arr =
7056	6779	5773	3856	4654	6468	3621	6185	6397	7165
6876	8053	6159	4625	4671	6760	2922	6746	6625	6143
6727	7204	5866	3425	3643	6835	4832	7240	6419	6541
7350	7832	6378	5166	4295	6089	2983	7032	6966	5613
6677	7111	5670	4694	3126	6469	4595	6658	5954	6215
8747	5958	7195	6115	5207	6687	3040	6392	6788	5091
7075	5340	6291	4764	3697	6771	3811	6576	6255	4402
7153	6890	6417	3278	3775	7038	4550	7351	6773	6479
7230	7678	6584	5053	4649	6536	2913	7528	6815	6062
6932	6968	5956	3750	4597	6648	4525	6597	5784	7262
The top-left entry -> 7056
The largest entry in the last row: 7262
What is the entry directly below 6419? 6966
What is the entry just left of the smallest entry? 6536
What is the entry directly above 7351? 6576
The bottom-left entry: 6932
The entry directly below 2922 -> 4832
The entry directly below the smallest entry: 4525
The 3rd entry on the main diagonal -> 5866
The entry directly above 6968 is 7678
The maximum is 8747
What is the 5th entry, reading row by row? 4654
The second entry from the end, reading row by row is 5784
The second entry, reading row by row -> 6779
The entry just left of 6788: 6392
What is the second entry on the main diagonal? 8053
The entry directly above 6215: 5613
What is the entry directly above 6584? 6417
The entry just right of the smallest entry -> 7528
The entry just right of 5956 -> 3750
The entry directly below 5613 -> 6215
The entry just right of 6746 is 6625
What is the last entry in the row that holds the smallest entry? 6062
What is the entry just left of 7195? 5958
What is the entry directly above the smallest entry? 4550
What is the entry directly above 6159? 5773
The entry just right of 6468 -> 3621
What is the smallest entry in the last column? 4402
What is the entry directly above the largest entry? 6677
What is the entry directly below 5954? 6788

[[-2.73  2.96  2.05 -2.93 -0.06]
 [ 0.69  2.04  1.40 -0.64  6.00]
 [-4.80  3.44 -0.26  2.66  1.23]
 [-1.65 -2.90  2.53  3.81 -2.05]
 [ 4.54  2.22 -3.84  1.78  2.48]
 [-1.02 -3.29  0.85  3.41 -3.65]
 [ 0.78 -3.56  5.55  6.76  5.21]
 [-5.05  3.87  5.56 -3.23 -2.11]
 [-2.67  4.61  4.72 -2.30 -1.29]
 [-2.32 -2.97 -6.80  3.43  6.69]]
The entry in the bottom-left corner: -2.32
What is the smallest entry in the first row?
Answer: -2.93
What is the smallest entry in the first column?
Answer: -5.05
What is the entry directly below 0.85?
Answer: 5.55
The last entry, reading row by row: 6.69
What is the third largest entry?
Answer: 6.00
The smallest entry in the last column is -3.65
What is the 1st entry in reading order?
Answer: -2.73
What is the maximum?
Answer: 6.76
What is the entry directly below 6.00?
Answer: 1.23
What is the entry just left of -6.80?
Answer: -2.97
The entry directly above 0.85: -3.84
The entry just right of -3.84 is 1.78
The smallest entry is -6.80
The 2nd entry in reading order is 2.96
What is the entry just right of the largest entry?
Answer: 5.21
The fifth entry in reading order: -0.06
What is the entry just right of -1.02?
Answer: -3.29
What is the entry directly below -3.23?
Answer: -2.30
What is the entry directly above 2.66?
Answer: -0.64
What is the entry directly below -2.11?
Answer: -1.29
What is the third smallest entry?
Answer: -4.80
The entry just left of 3.41: 0.85
What is the second entry on the main diagonal?
Answer: 2.04
The third entry, reading row by row -> 2.05
The entry just right of -6.80: 3.43
What is the 3rd entry on the diagonal from the top-right corner?
Answer: -0.26
What is the entry just left of 3.81?
Answer: 2.53
The entry directly below 5.21: -2.11
The entry directly above the largest entry -> 3.41

A = [[-526, -403, 764, -29, -432, 683], [-457, -381, 786, 11, -489, 666], [-518, -67, 708, -702, 639, -495], [-581, -498, 583, 483, -696, 264], [-522, 432, -469, 632, -392, 262], [-212, -512, 469, 522, -664, 209], [-573, 430, -534, 654, -214, 163], [-468, -224, 710, -623, 609, -459], [-527, 707, 663, 383, -377, 218], [-494, 268, -241, 519, -481, 477], [-501, -551, 418, 678, -547, -466]]
The entry just right of -214 is 163
The entry just right of -481: 477
The entry just left of 418?
A: -551
The entry just left of 432?
A: -522
The entry just right of -392?
A: 262
The entry just left of the largest entry?
A: -381
The entry just left of -403 is -526
The entry just left of -696?
A: 483
The entry just right of 469?
A: 522
The entry just left of -466: -547
The entry just right of the smallest entry?
A: 639
The entry just left of 262 -> -392
The entry just right of the largest entry?
A: 11
The entry just left of 383 -> 663
The largest entry?
A: 786
The minimum: -702

-6.10	1.69	5.21	-2.59	2.97	-3.10	-0.25	-1.90	-4.08	2.12
The third entry from the left -> 5.21
The entry just right of the smallest entry: 1.69
The 3rd largest entry is 2.12
The second smallest entry is -4.08
Find the entry just left of 1.69.
Answer: -6.10
The entry just right of the largest entry: -2.59
